Below are the code and all the weights of a small trained network. Each question names an input and a target symbol and asks about switching units off, where a switched-off unit gives its printed mean instead of its output.

import numpy as np


def w(rows, s, z=0):
    codes = np.array(rows[::2]) - 128.0
    scale = np.full(codes.shape[1], s)
    scale[-1] = z or s
    return codes * scale


def norm(h):
    return h / np.sqrt((h * h).mean(-1, keepdims=True) + 1e-5)


def f(y):
    return np.maximum(y, 0)


def softmax(a):
    e = np.exp(a - a.max(-1, keepdims=True))
    return e / e.sum(-1, keepdims=True)


def log_softmax(a):
    a = a - a.max(-1, keepdims=True)
    return a - np.log(np.exp(a).sum(-1, keepdims=True))


def net(x, mask):
    ids = ['βγεζηθλμσφψω'.index(c) for c in x.split()]
    T = len(ids)
    res = E[ids] + P[:T]
    q, k, v = (norm(res) @ M[0].T for M in (Q, K, V))
    z = softmax(np.where(np.tri(T) > 0, q @ k.T / 3**0.5, -1e9)) @ v
    res = res + np.where(mask[0], z, O[0][:, -1]) @ O[0][:, :-1]
    y = f(norm(res) @ A[0][:, :-1].T + A[0][:, -1])
    res = res + np.where(mask[1:13], y, B[0][:, -1]) @ B[0][:, :-1]
    return log_softmax(norm(res)[-1] @ U[:, :-1].T + U[:, -1])


Q, K, V, O, A, B = {}, {}, {}, {}, {}, {}
E = w([
[150,204,163,250],'β',
[159,134,125,120],'γ',
[162,69,125,143],'ε',
[155,116,122,141],'ζ',
[153,121,119,138],'η',
[170,127,118,134],'θ',
[118,87,116,168],'λ',
[100,48,126,151],'μ',
[157,144,77,106],'σ',
[84,105,149,161],'φ',
[113,123,159,173],'ψ',
[70,113,125,113],'ω',
],0.022)
P = w([
[182,21,156,68],'0',
[174,43,136,101],'1',
[161,53,123,118],'2',
[162,73,101,144],'3',
[152,87,87,166],'4',
[147,111,76,178],'5',
[149,118,61,210],'6',
[148,121,37,254],'7',
],0.0086)
Q[0] = w([
[178,140,126,228],'h0',
[87,246,244,82],'h0',
[92,24,93,164],'h0',
],0.012)
K[0] = w([
[98,171,36,169],'h0',
[229,9,136,37],'h0',
[95,220,122,119],'h0',
],0.012)
V[0] = w([
[120,104,5,29],'h0',
[255,128,208,215],'h0',
[240,179,105,139],'h0',
],0.0079)
O[0] = w([
[133,107,6,95,136],'h0',
[210,119,174,166,255],'h0',
[223,34,159,76,153],'h0',
],0.015,0.0036)
A[0] = w([
[158,55,75,90,140],'n0',
[149,130,104,81,144],'n1',
[156,182,137,82,214],'n2',
[6,132,51,70,40],'n3',
[183,90,225,108,233],'n4',
[197,213,84,129,146],'n5',
[140,147,146,162,177],'n6',
[182,142,87,160,86],'n7',
[80,58,168,108,81],'n8',
[120,209,106,163,252],'n9',
[107,96,180,152,38],'n10',
[24,201,157,153,93],'n11',
],0.014,0.0043)
B[0] = w([
[113,176,39,154,223],'n0',
[98,240,99,172,162],'n1',
[98,161,153,230,151],'n2',
[54,48,182,86,186],'n3',
[6,159,200,58,254],'n4',
[165,83,154,229,180],'n5',
[143,131,203,125,178],'n6',
[154,95,124,165,184],'n7',
[175,105,153,188,138],'n8',
[110,224,158,6,190],'n9',
[161,244,241,166,151],'n10',
[220,160,2,146,185],'n11',
],0.0094,0.0098)
U = w([
[89,175,174,124,111],'β',
[113,109,127,123,75],'γ',
[159,164,124,77,52],'ε',
[179,111,57,155,255],'ζ',
[136,142,118,132,17],'η',
[108,117,155,230,90],'θ',
[131,134,135,114,99],'λ',
[55,170,101,99,252],'μ',
[219,85,141,110,163],'σ',
[103,87,122,187,130],'φ',
[142,132,123,109,61],'ψ',
[148,247,113,152,55],'ω',
],0.016,0.0048)

Each question gives the input, a string of symbols that net reads in full, and the target symbol t.
The units are the heads (3 rows each of Q, K, V and O) and the neurons (one row each of A and B). Each row of codes is followed by its name. A weight is (code - 128) times the scale printed after its matrix; where a second scale follows, it is the last column's (O, A, B and U).
mask holds one flag per unit, heads first, then neurons. A switched-off unit (its flag False) gives its mean, the last column of its rows in O or B, instead of its output. The means were averaged over made-up inputs and are rounded, as every weight is.
A unit's drop is (log p(t) with every unit on - log p(t) with that unit switched off) / (log p(t) with every unit on - log p(t) with every unit switched off).
The circuit of an input: a set's keep is (log p(t) with only the set's units on - log p(t) with every unit switched off) / (log p(t) with every unit on - log p(t) with every unit switched off). Starting from the 12 units with the biggest drops (on a tie, the unit counted first), units are removed one at a time, each time the one whose removal leaves the highest keep (on an exact tie, the one counted first), for as long as the keep stays at least 0.8.
circuit, biggest first: the units of the circuit, biggest drop first
top k neurons: the k neurons with the biggest drops, biggest first
drop of u: that unit's drop, to one decimal
input σ λ θ θ θ ζ ε, target σ: circuit, biggest first -> [h0]
input σ θ ψ ζ λ ψ β φ, target β: circuit, biggest first -> [h0; n4]
input θ θ λ σ θ θ ω θ, target μ: top 2 neurons -> [n3; n9]
input θ φ θ, target ω: top 2 neurons -> [n11; n9]
input σ θ ε, target ζ: circuit, biggest first -> [h0; n0]
input φ γ θ, target ω: top 3 neurons -> [n9; n11; n4]
input φ ψ θ σ, target β: top 2 neurons -> [n4; n9]
input μ θ σ θ λ φ θ λ, target ω: top 3 neurons -> [n9; n11; n4]
input γ σ θ μ, target ζ: circuit, biggest first -> [h0; n4]
input λ σ ω θ θ λ θ, target θ: top 3 neurons -> [n11; n5; n4]
input λ λ λ θ, target θ: top 2 neurons -> [n5; n11]
input φ μ λ φ θ η φ λ, target ω: top 2 neurons -> [n9; n11]
input σ ω ε θ φ, target ω: top 2 neurons -> [n11; n4]
input ω θ μ, target μ: circuit, biggest first -> [h0]
input θ θ ψ η, target β: drop of h0 -> 1.9
input θ θ θ θ, target σ: drop of h0 -> 2.0
input θ ψ θ θ φ, target ω: drop of n11 -> 0.3
input σ σ θ σ ω φ, target μ: top 2 neurons -> [n3; n9]
